Here is a tiny trained network, its code and every weight. The questions are about switching its units off for an input and a class, where a switched-off unit gives its printed mean instead of its output.

import numpy as np


def w(rows, s, z=0):
    codes = np.array(rows[::2]) - 128.0
    scale = np.full(codes.shape[1], s)
    scale[-1] = z or s
    return codes * scale


def norm(h):
    return h / np.sqrt((h * h).mean(-1, keepdims=True) + 1e-5)


def f(y):
    return np.maximum(y, 0)


def log_softmax(a):
    a = a - a.max(-1, keepdims=True)
    return a - np.log(np.exp(a).sum(-1, keepdims=True))


def net(x, mask):
    res = np.array(x, float).reshape(1, 5) / 4 @ E
    u = 0
    for l in range(4):
        y = f(norm(res) @ A[l][:, :-1].T + A[l][:, -1])
        res = res + np.where(mask[u : u + 3], y, B[l][:, -1]) @ B[l][:, :-1]
        u += 3
    return log_softmax(norm(res)[-1] @ U[:, :-1].T + U[:, -1])


A, B = {}, {}
E = w([
[30,66,138,159,224,232,155,125,72,55,147],'x0',
[121,104,110,130,103,125,123,113,124,122,118],'x1',
[180,116,225,131,95,124,28,39,143,159,226],'x2',
[124,254,89,107,96,221,2,204,122,98,49],'x3',
[129,146,155,115,149,132,143,133,137,134,132],'x4',
],0.0074)
A[0] = w([
[37,116,158,133,32,95,143,124,83,87,62,254],'0.n1',
[170,121,117,171,67,62,218,104,149,251,171,22],'0.n2',
[109,134,141,198,199,143,71,4,154,145,102,67],'0.n3',
],0.0045,0.0043)
B[0] = w([
[162,217,195,102,230,127,148,178,161,145,159,254],'0.n1',
[152,155,82,155,228,194,1,13,177,198,91,214],'0.n2',
[109,94,142,98,70,128,109,97,83,156,129,165],'0.n3',
],0.0091,0.0043)
A[1] = w([
[99,113,95,227,221,61,255,133,189,186,64,75],'1.n1',
[82,45,153,168,192,66,163,133,87,124,192,198],'1.n2',
[89,152,96,116,114,78,132,169,161,239,76,4],'1.n3',
],0.0068,0.0035)
B[1] = w([
[20,138,83,45,141,79,43,175,103,161,118,253],'1.n1',
[120,124,145,245,60,112,181,99,139,94,135,244],'1.n2',
[49,254,55,95,155,102,148,107,106,192,59,171],'1.n3',
],0.0098,0.0063)
A[2] = w([
[125,67,37,71,141,135,194,108,107,230,90,3],'2.n1',
[187,165,152,76,2,70,94,215,185,92,90,105],'2.n2',
[160,170,163,66,30,42,130,196,110,123,106,77],'2.n3',
],0.0065,0.0046)
B[2] = w([
[110,164,94,117,186,171,66,101,68,217,161,165],'2.n1',
[110,63,171,124,117,128,181,186,167,160,158,253],'2.n2',
[147,138,103,122,4,141,157,164,150,120,176,211],'2.n3',
],0.014,0.0033)
A[3] = w([
[172,204,52,118,148,178,242,192,133,62,28,60],'3.n1',
[125,107,164,88,159,210,55,129,68,2,91,230],'3.n2',
[89,116,93,173,218,101,150,180,118,47,74,3],'3.n3',
],0.008,0.0029)
B[3] = w([
[220,167,140,165,97,122,212,85,134,54,86,237],'3.n1',
[101,138,80,55,188,152,145,120,28,199,168,253],'3.n2',
[151,7,127,151,119,155,75,146,164,56,80,218],'3.n3',
],0.015,0.0056)
U = w([
[53,218,44,36,238,108,50,122,41,229,143,254],'0',
[38,29,86,192,154,64,105,152,182,2,31,102],'1',
[213,158,224,143,167,37,18,4,236,203,177,41],'2',
[119,83,218,224,82,139,194,39,57,91,215,94],'3',
[205,236,77,138,74,63,190,194,213,63,32,130],'4',
[211,127,59,75,194,235,189,155,42,22,40,25],'5',
[199,169,214,36,36,187,57,203,197,203,227,67],'6',
],0.012,0.0062)

Each question gives the input, the list of numbers given to net, and the class t.
The units are the neurons (one row each of A and B). Each row of codes is followed by its name. A weight is (code - 128) times the scale printed after its matrix; where a second scale follows, it is the last column's (A, B and U).
mask holds one flag per neuron, layer by layer. A switched-off neuron (its flag False) gives its mean, the last column of its row in B, instead of its output. The means were averaged over made-up inputs and are rounded, as every weight is.
A unit's drop is (log p(t) with every unit on - log p(t) with that unit switched off) / (log p(t) with every unit on - log p(t) with every unit switched off).
The circuit of an input: a set's keep is (log p(t) with only the set's units on - log p(t) with every unit switched off) / (log p(t) with every unit on - log p(t) with every unit switched off). Starting from all 12 units, units are removed one at a time, each time the one whose removal leaves the highest keep (on an exact tie, the one counted first), for as long as the keep stays at least 0.8.
units of the circuit, in order: the units of the circuit, biggest drop first
k most important neurons: the k neurons with the biggest drops, biggest first
top k neurons in layer l: the k neurons of layer l with the biggest drops, biggest first
drop of u: that unit's drop, to one decimal
input [1,-8,-2,8,7], class 5: units of the circuit, in order -> [3.n1; 3.n2]
input [1,1,0,2,2], class 5: 3 most important neurons -> [1.n1; 0.n2; 3.n1]
input [3,4,0,5,-8], class 5: units of the circuit, in order -> [1.n1]
input [0,2,5,6,0], class 6: 2 most important neurons -> [0.n2; 2.n2]
input [-2,7,-6,0,7], class 0: 3 most important neurons -> [1.n1; 2.n1; 1.n2]
input [7,-1,-1,-4,-7], class 1: 2 most important neurons -> [3.n3; 1.n1]
input [3,2,8,1,4], class 0: 3 most important neurons -> [3.n2; 2.n2; 3.n1]
input [0,6,-1,1,-8], class 4: 2 most important neurons -> [0.n2; 3.n2]
input [6,-1,0,-7,3], class 1: units of the circuit, in order -> [1.n1; 3.n2]
input [8,4,-7,-4,4], class 1: top 2 neurons in layer 1 -> [1.n2; 1.n1]
input [-2,8,2,-6,-4], class 2: 2 most important neurons -> [0.n2; 3.n2]
input [2,7,-2,-6,4], class 1: 2 most important neurons -> [1.n2; 1.n1]
input [0,6,3,5,-6], class 6: units of the circuit, in order -> [0.n2; 2.n2]
input [2,-4,-2,-4,-5], class 1: top neuron in layer 1 -> [1.n2]
input [5,-1,-2,0,-4], class 1: 2 most important neurons -> [3.n3; 1.n2]
input [1,-1,7,2,-1], class 0: 2 most important neurons -> [1.n2; 3.n2]
input [6,-4,-5,-1,2], class 1: top 2 neurons in layer 1 -> [1.n1; 1.n2]
input [5,-1,-5,-3,6], class 1: drop of 1.n2 -> 0.1
input [-5,4,8,1,-3], class 6: drop of 3.n1 -> 0.2
input [-1,-7,4,8,-8], class 6: units of the circuit, in order -> [2.n2]
input [4,8,-4,-1,5], class 1: drop of 3.n3 -> 0.3
